Below is a small trained network, with its code and all its weights. Each question gives an input and a target symbol and asks what happens when units are switched off, that is, made to give their printed mean instead of their output.

import numpy as np


def w(rows, s, z=0):
    codes = np.array(rows[::2]) - 128.0
    scale = np.full(codes.shape[1], s)
    scale[-1] = z or s
    return codes * scale


def f(y):
    return np.maximum(y, 0)


def softmax(a):
    e = np.exp(a - a.max(-1, keepdims=True))
    return e / e.sum(-1, keepdims=True)


def log_softmax(a):
    a = a - a.max(-1, keepdims=True)
    return a - np.log(np.exp(a).sum(-1, keepdims=True))


def net(x, mask):
    ids = ['εμξστω'.index(c) for c in x.split()]
    T = len(ids)
    res = E[ids] + P[:T]
    r = res
    for j in range(3):
        rows = slice(2 * j, 2 * j + 2)
        q, k, v = (r @ M[0][rows].T for M in (Q, K, V))
        z = softmax(np.where(np.tri(T) > 0, q @ k.T / 2**0.5, -1e9)) @ v
        o = O[0][rows]
        res = res + np.where(mask[j], z, o[:, -1]) @ o[:, :-1]
    y = f(res @ A[0][:, :-1].T + A[0][:, -1])
    res = res + np.where(mask[3:15], y, B[0][:, -1]) @ B[0][:, :-1]
    return log_softmax(res[-1] @ U[:, :-1].T + U[:, -1])


Q, K, V, O, A, B = {}, {}, {}, {}, {}, {}
E = w([
[90,112,103,236,93,112],'ε',
[29,119,41,189,142,96],'μ',
[151,151,65,82,149,255],'ξ',
[179,97,155,206,87,111],'σ',
[183,72,133,102,166,95],'τ',
[105,162,101,123,190,36],'ω',
],0.0099)
P = w([
[116,198,182,82,98,142],'0',
[142,57,83,166,136,87],'1',
[157,58,69,176,162,92],'2',
[169,93,69,196,167,77],'3',
[183,93,60,207,204,74],'4',
[189,106,53,235,215,67],'5',
[192,106,40,253,223,64],'6',
],0.0055)
Q[0] = w([
[201,3,54,254,212,7],'h1',
[128,180,92,112,132,229],'h1',
[47,207,245,24,22,164],'h2',
[76,188,181,107,60,163],'h2',
[160,153,57,184,174,143],'h3',
[211,46,91,132,169,189],'h3',
],0.009)
K[0] = w([
[123,200,150,78,110,208],'h1',
[169,115,145,117,148,66],'h1',
[99,95,160,161,5,157],'h2',
[124,100,137,141,91,154],'h2',
[153,153,158,75,130,148],'h3',
[119,141,200,102,93,118],'h3',
],0.016)
V[0] = w([
[129,123,157,232,43,120],'h1',
[2,144,81,151,145,103],'h1',
[112,114,119,117,89,205],'h2',
[168,46,160,83,122,151],'h2',
[120,88,153,122,159,43],'h3',
[114,163,196,153,93,56],'h3',
],0.0097)
O[0] = w([
[139,167,151,165,188,2,55],'h1',
[42,89,251,138,154,161,52],'h1',
[189,125,123,220,181,75,4],'h2',
[149,52,70,127,139,90,184],'h2',
[94,82,107,75,52,60,181],'h3',
[151,171,110,130,61,45,106],'h3',
],0.0087,0.0035)
A[0] = w([
[131,95,111,150,166,26,94],'n1',
[168,222,65,100,155,71,67],'n2',
[90,81,99,88,106,160,212],'n3',
[125,181,124,71,45,72,56],'n4',
[165,142,132,214,240,88,190],'n5',
[157,136,90,122,163,80,5],'n6',
[45,82,206,62,108,184,206],'n7',
[110,189,56,123,164,98,138],'n8',
[76,120,175,76,121,188,211],'n9',
[92,139,255,190,179,71,201],'n10',
[74,103,215,141,197,172,70],'n11',
[61,119,215,112,167,150,17],'n12',
],0.007,0.0024)
B[0] = w([
[119,184,161,124,143,118,209],'n1',
[176,98,148,201,77,127,189],'n2',
[135,134,122,91,90,162,253],'n3',
[190,60,58,185,190,163,165],'n4',
[114,214,169,119,164,136,203],'n5',
[146,152,174,160,108,136,164],'n6',
[118,145,225,143,88,148,192],'n7',
[164,125,157,174,68,111,183],'n8',
[108,161,189,108,95,158,179],'n9',
[62,74,52,51,185,73,182],'n10',
[147,2,151,191,175,150,165],'n11',
[165,46,115,209,133,112,155],'n12',
],0.0079,0.0048)
U = w([
[66,187,114,53,216,69,125],'ε',
[107,53,184,145,151,121,2],'μ',
[139,143,144,143,216,191,84],'ξ',
[182,168,191,230,111,98,154],'σ',
[152,40,3,97,83,134,191],'τ',
[83,222,220,47,29,154,174],'ω',
],0.0051,0.0034)

Each question gives the input, a string of symbols that net reads in full, and the target symbol t.
The units are the heads (2 rows each of Q, K, V and O) and the neurons (one row each of A and B). Each row of codes is followed by its name. A weight is (code - 128) times the scale printed after its matrix; where a second scale follows, it is the last column's (O, A, B and U).
mask holds one flag per unit, heads first, then neurons. A switched-off unit (its flag False) gives its mean, the last column of its rows in O or B, instead of its output. The means were averaged over made-up inputs and are rounded, as every weight is.
A unit's drop is (log p(t) with every unit on - log p(t) with that unit switched off) / (log p(t) with every unit on - log p(t) with every unit switched off).
The circuit of an input: a set's keep is (log p(t) with only the set's units on - log p(t) with every unit switched off) / (log p(t) with every unit on - log p(t) with every unit switched off). Starting from the 12 units with the biggest drops (on a tie, the unit counted first), units are removed one at a time, each time the one whose removal leaves the highest keep (on an exact tie, the one counted first), for as long as the keep stays at least 0.8.
units of the circuit, in order: the units of the circuit, biggest drop first
most important unit: the unit with the biggest drop
k most important neurons: the k neurons with the biggest drops, biggest first
heads that matter: for each layer, one digit per head in row order, 1 if its drop is at least 0.15 and else 0, layers parted by /
drop of u: that unit's drop, to one decimal
input μ σ σ ξ, target σ: heads that matter : 110
input ε ξ σ ε τ ω σ, target ω: heads that matter : 110
input σ τ τ ω ξ ω μ, target ω: heads that matter : 010
input ε τ ω, target ε: units of the circuit, in order : [h1 n10]
input σ ξ σ ω ε, target ω: most important unit : h2
input ω τ σ τ μ, target ω: units of the circuit, in order : [h1 h2 n7 n9]
input σ σ τ σ τ ξ ξ, target σ: 3 most important neurons : [n2 n8 n10]
input σ τ σ σ ε τ μ, target σ: heads that matter : 100
input ω μ μ σ ω ξ, target ω: units of the circuit, in order : [h2 h1 n9]
input τ τ τ ξ τ ω, target ω: units of the circuit, in order : [h2 h1 n9]
input ε σ ε τ τ σ, target ε: units of the circuit, in order : [h1 n10 n5]
input ξ μ ξ σ ε, target ξ: units of the circuit, in order : [h3 n5]
input σ μ τ σ ω, target σ: units of the circuit, in order : [h1 n2]
input ξ τ ξ ε, target ξ: units of the circuit, in order : [h3]
input ξ ξ σ, target ξ: heads that matter : 011
input μ τ σ, target μ: 2 most important neurons : [n11 n10]
input μ ω ε, target μ: 3 most important neurons : [n11 n12 n10]
input ω τ σ, target ω: drop of h2 : 0.3
input σ τ σ, target σ: drop of n6 : 0.1
input ε σ σ, target ε: drop of n10 : 0.4
